Below is a small trained network, with its code and all its weights. Each question gives an input and a class and asks what happens when units are switched off, that is, made to give their printed mean instead of their output.

import numpy as np


def w(rows, s, z=0):
    codes = np.array(rows[::2]) - 128.0
    scale = np.full(codes.shape[1], s)
    scale[-1] = z or s
    return codes * scale


def f(y):
    return np.maximum(y, 0)


def log_softmax(a):
    a = a - a.max(-1, keepdims=True)
    return a - np.log(np.exp(a).sum(-1, keepdims=True))


def net(x, mask):
    res = np.array(x, float).reshape(1, 5) / 4 @ E
    y = f(res @ A[0][:, :-1].T + A[0][:, -1])
    res = res + np.where(mask, y, B[0][:, -1]) @ B[0][:, :-1]
    return log_softmax(res[-1] @ U[:, :-1].T + U[:, -1])


A, B = {}, {}
E = w([
[145,111,70,139,13,28,124,129,95],'x0',
[6,175,122,125,151,59,142,159,171],'x1',
[193,212,196,131,140,74,57,183,147],'x2',
[152,18,152,123,154,58,107,81,236],'x3',
[109,43,94,119,163,132,70,254,87],'x4',
],0.0099)
A[0] = w([
[124,128,157,91,189,183,122,129,156,25],'neuron 1',
[133,82,156,147,137,105,124,111,158,27],'neuron 2',
[134,173,175,149,103,149,164,49,160,31],'neuron 3',
[112,94,122,152,143,137,80,185,109,9],'neuron 4',
[139,132,160,93,208,180,139,115,135,54],'neuron 5',
[154,192,153,139,118,96,193,51,175,63],'neuron 6',
[145,113,101,125,13,51,119,132,94,33],'neuron 7',
[136,61,143,103,134,90,116,114,206,43],'neuron 8',
[112,152,172,128,234,230,130,133,164,48],'neuron 9',
[160,73,133,104,150,73,109,111,208,44],'neuron 10',
[11,182,112,142,151,58,141,166,167,19],'neuron 11',
[134,199,140,149,112,154,162,62,132,36],'neuron 12',
[118,65,112,134,167,130,66,242,104,57],'neuron 13',
[245,105,138,155,101,208,97,122,110,35],'neuron 14',
[117,200,109,147,112,183,153,174,63,23],'neuron 15',
[62,41,66,112,116,180,213,93,113,7],'neuron 16',
[221,79,137,129,120,157,120,108,62,40],'neuron 17',
[208,216,207,126,136,64,27,193,153,22],'neuron 18',
[16,156,141,127,147,75,145,166,157,49],'neuron 19',
[159,56,150,149,158,88,131,105,196,48],'neuron 20',
[115,217,112,138,113,177,159,171,45,31],'neuron 21',
[127,164,113,126,109,150,129,75,171,39],'neuron 22',
[159,126,59,145,49,44,123,123,100,1],'neuron 23',
[115,138,165,103,183,168,139,116,142,28],'neuron 24',
[126,175,110,95,81,128,150,144,78,113],'neuron 25',
[104,70,77,93,159,159,88,203,114,19],'neuron 26',
],0.012,0.0098)
B[0] = w([
[105,192,136,196,84,115,136,182,145,172],'neuron 1',
[129,161,97,136,123,174,88,130,74,148],'neuron 2',
[164,78,130,75,87,63,155,159,74,191],'neuron 3',
[153,129,134,95,100,74,141,122,75,163],'neuron 4',
[96,154,149,196,85,113,135,178,183,189],'neuron 5',
[162,48,150,58,94,44,132,186,66,210],'neuron 6',
[103,149,185,226,104,120,144,217,208,212],'neuron 7',
[104,156,165,134,142,170,48,111,80,186],'neuron 8',
[111,147,153,228,101,95,118,209,189,238],'neuron 9',
[72,120,134,124,138,173,32,98,78,191],'neuron 10',
[219,203,87,69,99,208,124,109,211,214],'neuron 11',
[158,87,141,73,90,55,138,163,69,192],'neuron 12',
[177,71,170,55,53,10,176,165,63,234],'neuron 13',
[173,207,58,39,114,201,146,114,213,222],'neuron 14',
[72,110,155,122,149,155,19,70,88,208],'neuron 15',
[91,183,85,188,232,130,228,29,69,217],'neuron 16',
[179,223,86,58,86,178,137,107,217,201],'neuron 17',
[69,121,58,190,228,146,254,11,67,254],'neuron 18',
[195,184,80,59,91,219,144,109,197,205],'neuron 19',
[71,149,156,105,133,167,31,112,65,190],'neuron 20',
[80,101,153,124,159,178,20,100,75,227],'neuron 21',
[139,144,144,95,98,80,144,130,99,156],'neuron 22',
[105,168,171,219,97,110,137,212,193,198],'neuron 23',
[106,141,119,178,83,100,130,151,148,164],'neuron 24',
[104,85,163,140,173,141,75,136,130,196],'neuron 25',
[162,129,151,94,70,39,143,126,69,195],'neuron 26',
],0.0096,0.013)
U = w([
[90,112,146,114,133,157,10,114,96,124],'0',
[158,94,143,64,96,56,162,160,90,120],'1',
[108,131,148,214,104,119,135,198,194,129],'2',
[181,152,97,54,109,191,144,112,203,118],'3',
[95,122,100,169,179,130,235,57,94,109],'4',
[145,25,140,121,181,146,128,151,184,253],'5',
[143,17,122,138,150,156,132,140,171,111],'6',
[122,45,96,119,162,131,123,154,167,113],'7',
],0.012,0.036)

Each question gives the input, the list of numbers given to net, and the class t.
The units are the neurons (one row each of A and B). Each row of codes is followed by its name. A weight is (code - 128) times the scale printed after its matrix; where a second scale follows, it is the last column's (A, B and U).
mask holds one flag per neuron, in row order. A switched-off neuron (its flag False) gives its mean, the last column of its row in B, instead of its output. The means were averaged over made-up inputs and are rounded, as every weight is.
A unit's drop is (log p(t) with every unit on - log p(t) with that unit switched off) / (log p(t) with every unit on - log p(t) with every unit switched off).
The circuit of an input: a set's keep is (log p(t) with only the set's units on - log p(t) with every unit switched off) / (log p(t) with every unit on - log p(t) with every unit switched off). Starting from the 12 units with the biggest drops (on a tie, the unit counted first), units are removed one at a time, each time the one whose removal leaves the highest keep (on an exact tie, the one counted first), for as long as the keep stays at least 0.8.
units of the circuit, in order: the units of the circuit, biggest drop first
most important unit: the unit with the biggest drop
k most important neurons: the k neurons with the biggest drops, biggest first
drop when u is switched off: that unit's drop, to one decimal
input [-4,6,-7,-3,5], class 4: units of the circuit, in order	[neuron 16]
input [2,-7,-7,-2,0], class 3: 3 most important neurons	[neuron 17; neuron 18; neuron 14]
input [2,-4,-2,3,-4], class 1: 4 most important neurons	[neuron 11; neuron 19; neuron 6; neuron 3]
input [-5,-5,-4,0,0], class 2: 2 most important neurons	[neuron 9; neuron 11]
input [2,8,-3,8,-5], class 0: 2 most important neurons	[neuron 10; neuron 20]
input [-7,-4,6,-5,6], class 2: 2 most important neurons	[neuron 9; neuron 5]
input [5,-7,0,3,0], class 3: 2 most important neurons	[neuron 14; neuron 17]
input [0,-5,-2,-5,-3], class 0: 2 most important neurons	[neuron 21; neuron 11]
input [-2,5,-5,6,-6], class 0: 2 most important neurons	[neuron 20; neuron 13]
input [6,-5,-1,3,5], class 2: 3 most important neurons	[neuron 7; neuron 23; neuron 6]
input [-5,0,3,-6,-6], class 0: 3 most important neurons	[neuron 21; neuron 15; neuron 13]
input [6,-8,8,6,-3], class 3: 2 most important neurons	[neuron 14; neuron 17]
input [3,1,-5,-1,-5], class 1: 3 most important neurons	[neuron 18; neuron 6; neuron 12]
input [4,-8,3,-5,-1], class 3: most important unit	neuron 14
input [3,-7,7,-1,2], class 3: drop when neuron 16 is switched off	0.8
input [0,7,-7,-1,6], class 3: drop when neuron 18 is switched off	1.0
input [-6,8,0,4,3], class 3: drop when neuron 19 is switched off	1.1
